Below is a small trained network, with its code and all its weights. Each question gives an input and a target symbol and asks what happens when units are switched off, that is, made to give their printed mean instead of their output.

import numpy as np


def w(rows, s, z=0):
    codes = np.array(rows[::2]) - 128.0
    scale = np.full(codes.shape[1], s)
    scale[-1] = z or s
    return codes * scale


def f(y):
    return y / 2 * (1 + np.tanh(0.7978845608 * (y + 0.044715 * y**3)))


def softmax(a):
    e = np.exp(a - a.max(-1, keepdims=True))
    return e / e.sum(-1, keepdims=True)


def log_softmax(a):
    a = a - a.max(-1, keepdims=True)
    return a - np.log(np.exp(a).sum(-1, keepdims=True))


def net(x, mask):
    ids = ['αβθλμπτφψω'.index(c) for c in x.split()]
    T = len(ids)
    res = E[ids] + P[:T]
    r = res
    for j in range(2):
        rows = slice(3 * j, 3 * j + 3)
        q, k, v = (r @ M[0][rows].T for M in (Q, K, V))
        z = softmax(np.where(np.tri(T) > 0, q @ k.T / 3**0.5, -1e9)) @ v
        o = O[0][rows]
        res = res + np.where(mask[j], z, o[:, -1]) @ o[:, :-1]
    y = f(res @ A[0][:, :-1].T + A[0][:, -1])
    res = res + np.where(mask[2:18], y, B[0][:, -1]) @ B[0][:, :-1]
    return log_softmax(res[-1] @ U[:, :-1].T + U[:, -1])


Q, K, V, O, A, B = {}, {}, {}, {}, {}, {}
E = w([
[68,101,142,156,145,220,163,117,147,114],'α',
[88,67,101,88,85,99,104,198,164,177],'β',
[176,131,71,202,36,129,208,123,147,187],'θ',
[179,155,128,212,103,241,136,165,148,82],'λ',
[90,15,161,204,27,153,108,167,131,73],'μ',
[168,178,30,140,91,104,221,183,50,86],'π',
[114,4,56,229,163,132,65,195,105,79],'τ',
[67,99,180,116,59,109,176,125,196,62],'φ',
[134,117,127,19,66,125,170,98,113,118],'ψ',
[182,73,198,79,165,115,190,202,91,119],'ω',
],0.019)
P = w([
[175,108,61,55,133,116,231,168,251,82],'0',
[116,118,126,162,114,157,140,129,126,156],'1',
[121,120,113,162,115,155,142,135,121,152],'2',
[120,111,117,155,112,155,139,135,127,146],'3',
[112,115,113,148,112,147,148,136,122,140],'4',
[119,107,113,144,107,147,149,137,119,143],'5',
[112,104,110,142,116,153,148,133,120,145],'6',
],0.011)
Q[0] = w([
[135,207,179,151,254,72,29,68,87,200],'h1',
[82,239,178,152,240,15,40,30,132,174],'h1',
[93,200,175,136,206,90,183,167,143,69],'h1',
[31,125,15,214,37,141,165,164,88,96],'h2',
[95,238,203,190,153,68,23,68,8,233],'h2',
[175,199,234,80,213,126,59,120,253,54],'h2',
],0.0058)
K[0] = w([
[100,114,80,166,141,125,79,95,61,151],'h1',
[94,122,116,187,58,109,5,56,80,127],'h1',
[123,182,120,120,97,119,88,134,121,129],'h1',
[121,124,162,108,101,118,113,141,58,142],'h2',
[96,161,69,155,67,172,88,63,80,129],'h2',
[101,147,107,102,72,127,93,117,149,74],'h2',
],0.011)
V[0] = w([
[204,190,53,121,60,55,181,78,114,42],'h1',
[54,198,79,178,87,168,141,92,180,54],'h1',
[134,229,219,185,139,126,180,178,102,98],'h1',
[69,123,141,224,58,127,159,116,131,172],'h2',
[114,163,119,74,145,95,100,147,250,60],'h2',
[206,81,254,133,199,92,185,166,117,155],'h2',
],0.0077)
O[0] = w([
[152,79,15,38,110,167,75,95,159,110,255],'h1',
[125,188,147,135,127,183,2,118,79,189,192],'h1',
[64,195,126,48,78,168,165,220,195,5,92],'h1',
[127,35,93,130,87,145,186,107,97,135,123],'h2',
[190,194,153,130,141,124,110,123,249,148,155],'h2',
[165,144,169,165,101,70,67,83,52,66,225],'h2',
],0.0082,0.007)
A[0] = w([
[159,203,62,138,204,143,183,138,90,105,101],'n1',
[178,156,181,49,123,134,168,95,123,162,39],'n2',
[111,101,139,96,189,137,120,117,153,221,159],'n3',
[73,130,187,116,106,112,91,30,166,111,97],'n4',
[182,111,148,116,144,187,168,144,149,151,155],'n5',
[172,118,139,122,158,88,48,132,85,122,46],'n6',
[47,102,146,114,181,178,122,115,173,172,53],'n7',
[104,161,190,81,167,140,86,184,88,75,35],'n8',
[94,165,131,112,69,147,163,109,150,196,116],'n9',
[124,102,108,129,143,163,119,251,161,154,35],'n10',
[118,179,208,153,181,48,124,99,82,148,26],'n11',
[107,104,135,129,130,160,145,111,131,182,207],'n12',
[92,148,125,143,118,117,205,163,163,71,2],'n13',
[99,118,63,122,109,151,137,124,180,176,50],'n14',
[166,154,98,178,143,128,79,166,108,91,147],'n15',
[124,238,94,102,121,141,145,94,153,197,60],'n16',
],0.012,0.0043)
B[0] = w([
[171,105,166,161,117,145,91,179,146,106,161],'n1',
[132,70,87,155,97,139,82,134,171,136,160],'n2',
[79,156,135,81,96,127,97,138,72,78,207],'n3',
[186,127,81,131,176,138,129,213,148,163,172],'n4',
[106,156,87,153,70,188,63,117,61,114,199],'n5',
[90,125,145,169,176,194,158,103,155,189,175],'n6',
[181,149,132,170,217,83,149,133,121,65,203],'n7',
[80,255,158,83,126,59,139,128,84,168,163],'n8',
[102,115,78,110,143,73,154,96,173,136,194],'n9',
[154,96,158,148,142,74,91,50,88,166,191],'n10',
[76,49,166,52,135,231,159,125,201,105,165],'n11',
[117,147,124,65,124,126,119,134,195,81,224],'n12',
[85,153,54,193,156,192,119,80,140,199,162],'n13',
[131,192,223,200,130,87,192,145,122,151,254],'n14',
[177,144,132,42,108,93,160,119,159,166,194],'n15',
[61,53,128,117,163,143,165,134,51,119,177],'n16',
],0.0088,0.012)
U = w([
[112,138,214,74,127,180,144,132,136,179,120],'α',
[116,48,201,161,74,165,91,129,169,77,88],'β',
[165,114,119,108,118,118,141,217,62,114,152],'θ',
[100,185,174,105,86,53,68,155,110,149,103],'λ',
[81,166,124,155,159,164,120,102,101,66,155],'μ',
[101,115,79,21,107,152,85,113,149,122,138],'π',
[77,174,107,164,96,153,151,111,132,193,28],'τ',
[131,209,148,142,93,206,38,123,147,204,85],'φ',
[164,79,118,124,200,136,116,75,119,183,121],'ψ',
[153,151,122,108,141,122,109,162,253,147,252],'ω',
],0.0069,0.0036)

Each question gives the input, a string of symbols that net reads in full, and the target symbol t.
The units are the heads (3 rows each of Q, K, V and O) and the neurons (one row each of A and B). Each row of codes is followed by its name. A weight is (code - 128) times the scale printed after its matrix; where a second scale follows, it is the last column's (O, A, B and U).
mask holds one flag per unit, heads first, then neurons. A switched-off unit (its flag False) gives its mean, the last column of its rows in O or B, instead of its output. The means were averaged over made-up inputs and are rounded, as every weight is.
A unit's drop is (log p(t) with every unit on - log p(t) with that unit switched off) / (log p(t) with every unit on - log p(t) with every unit switched off).
The circuit of an input: a set's keep is (log p(t) with only the set's units on - log p(t) with every unit switched off) / (log p(t) with every unit on - log p(t) with every unit switched off). Starting from the 12 units with the biggest drops (on a tie, the unit counted first), units are removed one at a time, each time the one whose removal leaves the highest keep (on an exact tie, the one counted first), for as long as the keep stays at least 0.8.
units of the circuit, in order: the units of the circuit, biggest drop first
top k neurons: the k neurons with the biggest drops, biggest first
which heads matter: for each layer, one digit per head in row order, 1 if its drop is at least 0.15 and else 0, layers parted by /
drop when u is switched off: that unit's drop, to one decimal
input π μ θ φ, target ω: which heads matter	00
input ω π λ, target ω: units of the circuit, in order	(h2, h1, n15)
input π α τ ω ψ φ α, target π: units of the circuit, in order	(h2, h1, n14)
input φ α π ω α φ, target φ: units of the circuit, in order	(h1, h2, n6, n4)
input μ α π α ω θ μ, target μ: units of the circuit, in order	(h1, n13, h2)
input φ α α ω, target φ: which heads matter	01
input ω π β μ ω, target α: units of the circuit, in order	(h2, n11, n6)
input μ α ω φ, target μ: units of the circuit, in order	(h1, h2, n13)
input λ μ α τ λ α ω, target λ: units of the circuit, in order	(n8, h2)
input α ψ ψ τ ω, target α: units of the circuit, in order	(n11, h2, h1, n8)
input α τ π φ, target ω: which heads matter	01
input π ω ω ω φ, target π: units of the circuit, in order	(h1)
input π β α τ μ β τ, target ψ: which heads matter	00
input φ α α ψ ω α φ, target φ: which heads matter	11
input ψ π ω λ θ λ, target ψ: top neuron	(n6)
input θ β μ τ τ ω ψ, target θ: top 2 neurons	(n4, n12)
input τ ω α α, target τ: units of the circuit, in order	(n13, h1)
input ω λ π π β, target ω: units of the circuit, in order	(h1, n3)
input λ α φ ψ τ, target ψ: which heads matter	01
input α ψ α π β β, target λ: top 2 neurons	(n3, n10)
input π α τ α, target μ: top neuron	(n14)
input τ α α β φ α α, target μ: top 2 neurons	(n7, n15)
input π α α ω β, target π: top 2 neurons	(n14, n7)
input α ω ψ α τ, target α: drop when h1 is switched off	0.5
input ω φ τ ψ π α, target ω: drop when n5 is switched off	0.2
input α ω β β, target α: drop when n11 is switched off	0.6
